Here is a tiny trained network, its code and every weight. The questions are about switching its units off for an input and a class, where a switched-off unit gives its printed mean instead of its output.

import numpy as np


def w(rows, s, z=0):
    codes = np.array(rows[::2]) - 128.0
    scale = np.full(codes.shape[1], s)
    scale[-1] = z or s
    return codes * scale


def f(y):
    return np.maximum(y, 0)


def log_softmax(a):
    a = a - a.max(-1, keepdims=True)
    return a - np.log(np.exp(a).sum(-1, keepdims=True))


def net(x, mask):
    res = np.array(x, float).reshape(1, 4) / 4 @ E
    y = f(res @ A[0][:, :-1].T + A[0][:, -1])
    res = res + np.where(mask, y, B[0][:, -1]) @ B[0][:, :-1]
    return log_softmax(res[-1] @ U[:, :-1].T + U[:, -1])


A, B = {}, {}
E = w([
[52,98,70,182,92,116,154,63],'x0',
[98,44,91,103,95,119,157,183],'x1',
[151,154,6,137,120,186,196,144],'x2',
[128,156,121,223,129,118,105,165],'x3',
],0.015)
A[0] = w([
[208,181,73,87,142,169,147,195,150],'N0',
[139,160,165,201,180,105,123,147,175],'N1',
[214,186,74,55,123,193,168,161,142],'N2',
[106,121,114,120,113,99,141,114,121],'N3',
[62,139,77,187,91,147,142,83,158],'N4',
[202,172,100,131,164,176,136,166,175],'N5',
[154,165,125,107,162,147,181,184,63],'N6',
[135,118,110,130,113,102,97,165,25],'N7',
[46,142,60,110,85,85,160,66,115],'N8',
[92,232,184,168,144,119,68,32,133],'N9',
[103,64,153,29,98,94,157,99,111],'N10',
[126,95,132,171,111,105,90,245,121],'N11',
[70,74,70,194,74,194,128,105,129],'N12',
[116,56,160,57,178,110,123,100,70],'N13',
[85,88,154,80,116,104,92,182,232],'N14',
[176,137,106,79,149,146,173,155,133],'N15',
[85,96,84,161,93,107,186,70,121],'N16',
[84,59,151,86,62,112,127,64,252],'N17',
[86,58,161,86,124,95,123,123,116],'N18',
[153,200,148,139,129,117,111,61,112],'N19',
],0.012,0.0035)
B[0] = w([
[232,185,175,2,41,81,200,140,226],'N0',
[182,63,70,188,42,82,131,129,195],'N1',
[143,202,158,17,76,191,211,140,237],'N2',
[119,174,158,127,137,159,168,175,146],'N3',
[84,111,54,142,163,117,217,116,204],'N4',
[197,104,143,56,100,100,127,107,210],'N5',
[182,128,113,86,119,101,143,173,176],'N6',
[111,117,119,149,100,101,108,125,139],'N7',
[107,180,77,156,190,158,154,158,194],'N8',
[182,109,66,194,117,175,110,30,250],'N9',
[108,183,142,114,162,199,17,144,195],'N10',
[91,53,200,190,68,57,171,195,184],'N11',
[58,114,79,90,148,113,215,129,206],'N12',
[151,167,143,140,150,173,35,158,186],'N13',
[101,131,191,137,134,117,71,164,192],'N14',
[117,161,154,76,87,152,138,118,186],'N15',
[68,146,56,99,245,178,203,155,194],'N16',
[82,178,160,111,186,189,90,138,197],'N17',
[86,153,193,166,166,171,56,149,184],'N18',
[177,89,112,144,120,174,116,49,197],'N19',
],0.0089,0.019)
U = w([
[210,134,81,196,105,145,96,6,86],'0',
[93,161,67,151,167,138,169,126,3],'1',
[124,174,162,144,149,168,25,131,175],'2',
[201,178,129,51,64,131,140,130,224],'3',
[133,87,156,215,78,28,116,185,62],'4',
],0.012,0.00054)

Each question gives the input, the list of numbers given to net, and the class t.
The units are the neurons (one row each of A and B). Each row of codes is followed by its name. A weight is (code - 128) times the scale printed after its matrix; where a second scale follows, it is the last column's (A, B and U).
mask holds one flag per neuron, in row order. A switched-off neuron (its flag False) gives its mean, the last column of its row in B, instead of its output. The means were averaged over made-up inputs and are rounded, as every weight is.
A unit's drop is (log p(t) with every unit on - log p(t) with that unit switched off) / (log p(t) with every unit on - log p(t) with every unit switched off).
The circuit of an input: a set's keep is (log p(t) with only the set's units on - log p(t) with every unit switched off) / (log p(t) with every unit on - log p(t) with every unit switched off). Starting from the 12 units with the biggest drops (on a tie, the unit counted first), units are removed one at a time, each time the one whose removal leaves the highest keep (on an exact tie, the one counted first), for as long as the keep stays at least 0.8.
circuit, biggest first: the units of the circuit, biggest drop first
top k neurons: the k neurons with the biggest drops, biggest first
drop when u is switched off: that unit's drop, to one decimal
input [6,4,-7,4], class 1: top 3 neurons => N12, N16, N4
input [6,-6,3,4], class 1: circuit, biggest first => N4
input [5,6,-7,4], class 2: top 2 neurons => N17, N18
input [-1,3,3,6], class 4: top 2 neurons => N11, N2
input [6,-4,1,8], class 1: top 2 neurons => N12, N4
input [4,-8,5,-7], class 1: top 3 neurons => N8, N16, N4
input [3,6,-3,5], class 4: top 4 neurons => N11, N2, N9, N14
input [-4,0,-8,3], class 4: top 2 neurons => N11, N1
input [-4,1,-4,4], class 4: drop when N4 is switched off => 0.0
input [-7,-4,-8,3], class 0: drop when N9 is switched off => 0.3
input [2,-4,-6,-4], class 2: drop when N17 is switched off => 0.1
